Each row has a name. After each piece below comes the name of the row it's from, unless a question asks for something else. Each question is about the rows just above it. Some pieces are copies with a little noise.

[116  70 118 128 124 114 149 110 113 137 112 133] : Pano
[175 124 163 130 119 175 114 175 113 128 182 141] : kimo
[ 98 202 120 124 132  51 139 121 115 152 136 132] : Getig
[122 168 127 159 126  34 115 146  96 117 107 144] : Miz
[118 101 148 162 129 178 130 123  93 158 227 120] : daru
[153 101 145 154 130  60 130 169 144 123 159 138] : Vavo
[113  99 100 173 137 202 125 143 137  85 134 123] : Gipuf
[ 98 173 136 109 130 160 109 115 124  98  62 130] : sogor
[123 127 126  85 136 140 132 176 173 122 102 147] : Lunil
Count of [175] in kimo:
3
q: [116  70 119 128 125 114 149 110 114 138 113 133]
Pano

[135 130 165 132] -> keved
[107  93 110 123] -> dedep
[114 169 169 169] -> zema
[135 190 115  87] -> nabu
[129 159  39 120] -> pem
[155 178 103 140] -> Ramid
[ 98  47 160 136] -> lomo
[103  49  97 158] -> vubom
[147 157 153 133] -> zasu
[106  62 189 132] -> gof
[168  87  80 165] -> lovud
[121  89  66 162] -> lig
q: [106  92 108 122]
dedep
Times [129] occurs in pem:
1
Times [169] occurs in zema:
3
q: [121  89  66 162]
lig
q: [107  62 189 132]
gof
q: [155 178 103 141]
Ramid

[132 107 194  68]  zabu
[143 118 139  90]  Kepo
[121 181 102 119]  zelub
[ 34  97  79 128]  Zapab
[176 113  82 150]  dad
[176 113  31 133]  Suv
q: [176 112  31 132]
Suv

[124 122 120 116 135 108 154  97 142 108 172 128  51 119 116] = fos
[145 174 125 171  83 100 156 100 159 111 153 120 159 122 151] = soz
[113  92 161 120 151 176  97 139 106 153 118 119 168 135 146] = nuga
[141 159 144 160 163 151 140 118 117 134 107 123 115 163 126] = pona
[145 174 125 171  83 100 156 100 159 111 153 120  77 168 155] = rapu
[143 142 119 140 172 139 164 112 117 114 114 132  87 136  72] = zepe
[122  75 115 101  88 128 136 147 128 169 152 126 170 124 128] = zof
[108  52 152  96 162 162 102 131 113 131 135 134 131  86 118] = lum
[147 155  98 125  95 111 114 149 118 143 113 133 156 155  96] = ritur
[147 195 139 162  88 115 122 136 145 141 110 124 142 177 181] = Vafu
[105 100 138 110 149 134  88 114 136  78 138 134  98  67 123] = Nin
q: [123 124 119 116 134 107 154  96 140 108 171 127  49 119 115]
fos
q: [145 174 124 172  83  99 156 101 159 111 153 120 159 122 151]
soz
Times [131] occurs in lum:
3
Times [115] occurs in zof:
1
q: [143 142 119 140 172 139 164 111 117 114 114 131  87 136  72]
zepe

